B = ((162, 115, 145, 147, 129, 161, 78, 161, 114, 117, 140, 80, 129), (59, 142, 114, 127, 128, 68, 168, 95, 114, 139, 91, 144, 135), (118, 139, 114, 106, 164, 113, 165, 125, 114, 157, 79, 176, 99), (127, 123, 165, 146, 185, 118, 114, 185, 91, 123, 113, 108, 112), (113, 142, 114, 79, 162, 93, 152, 137, 114, 135, 67, 151, 98), (127, 203, 114, 136, 128, 79, 136, 95, 141, 103, 113, 163, 98), (127, 190, 114, 157, 125, 113, 136, 82, 137, 123, 113, 187, 121), (127, 142, 116, 146, 62, 113, 123, 95, 152, 98, 113, 75, 185), (52, 123, 114, 91, 123, 72, 159, 95, 114, 138, 103, 143, 135), (127, 182, 149, 203, 121, 113, 136, 95, 118, 123, 120, 143, 142), (127, 158, 114, 146, 57, 113, 129, 91, 170, 85, 113, 115, 153), (127, 91, 160, 169, 151, 162, 132, 153, 82, 147, 120, 114, 135), (127, 142, 104, 148, 61, 127, 148, 81, 154, 123, 113, 143, 172))
B[0,0] => 162
B[6] => [127, 190, 114, 157, 125, 113, 136, 82, 137, 123, 113, 187, 121]
B[9,8] => 118
B[4] => [113, 142, 114, 79, 162, 93, 152, 137, 114, 135, 67, 151, 98]
B[5,8] => 141
B[0] => [162, 115, 145, 147, 129, 161, 78, 161, 114, 117, 140, 80, 129]
B[:, 4] => [129, 128, 164, 185, 162, 128, 125, 62, 123, 121, 57, 151, 61]
B[1,8] => 114
B[5,2] => 114
B[5,6] => 136
B[6,6] => 136
B[6,4] => 125
B[0,8] => 114
B[:, 12] => [129, 135, 99, 112, 98, 98, 121, 185, 135, 142, 153, 135, 172]
B[5,3] => 136
B[12,9] => 123
B[10,6] => 129
B[3] => [127, 123, 165, 146, 185, 118, 114, 185, 91, 123, 113, 108, 112]
B[8] => [52, 123, 114, 91, 123, 72, 159, 95, 114, 138, 103, 143, 135]
B[5,5] => 79
B[:, 0] => [162, 59, 118, 127, 113, 127, 127, 127, 52, 127, 127, 127, 127]
B[12,3] => 148
B[1,6] => 168
B[2,5] => 113
B[6,5] => 113
B[2,4] => 164
B[1,12] => 135
B[0,5] => 161
B[12,8] => 154
B[8,0] => 52
B[12,11] => 143
B[4,5] => 93
B[12,6] => 148
B[8,4] => 123
B[11,9] => 147

arr = ((1900, 5313, 4684, 3280, 7174, 9482), (9343, 6318, 7456, 8391, 6558, 6143), (5119, 7892, 6022, 5064, 6648, 5220), (8400, 7897, 9126, 8654, 7935, 7216), (5085, 8216, 6136, 4033, 7673, 6052))
Rows and columns are counted from 0.
(0, 0): 1900
(4, 5): 6052
(2, 0): 5119
(4, 4): 7673
(3, 2): 9126
(3, 4): 7935
(3, 1): 7897
(2, 5): 5220
(1, 2): 7456
(4, 0): 5085
(0, 5): 9482
(2, 1): 7892
(1, 0): 9343
(0, 1): 5313
(1, 5): 6143
(3, 5): 7216

A =
[[-503,-104,19,-204,120,-8,153,-49,-271,-98,110,-231,-97],
[7,181,42,-145,-475,-15,-229,141,-13,-432,-89,-57,-114],
[-14,-172,-43,129,434,20,223,-129,9,396,82,44,107]]
A[0,0] = -503
A[1,5] = -15
A[:, 1] = [-104, 181, -172]
A[0] = [-503, -104, 19, -204, 120, -8, 153, -49, -271, -98, 110, -231, -97]
A[1,12] = -114
A[1,11] = -57
A[2] = [-14, -172, -43, 129, 434, 20, 223, -129, 9, 396, 82, 44, 107]
A[2,6] = 223
A[2,3] = 129
A[:, 0] = [-503, 7, -14]
A[2,12] = 107
A[2,1] = -172
A[:, 8] = [-271, -13, 9]
A[2,8] = 9
A[1,7] = 141
A[1] = [7, 181, 42, -145, -475, -15, -229, 141, -13, -432, -89, -57, -114]

M = [538,7,-188,192]
M[0]	538
M[2]	-188
M[3]	192
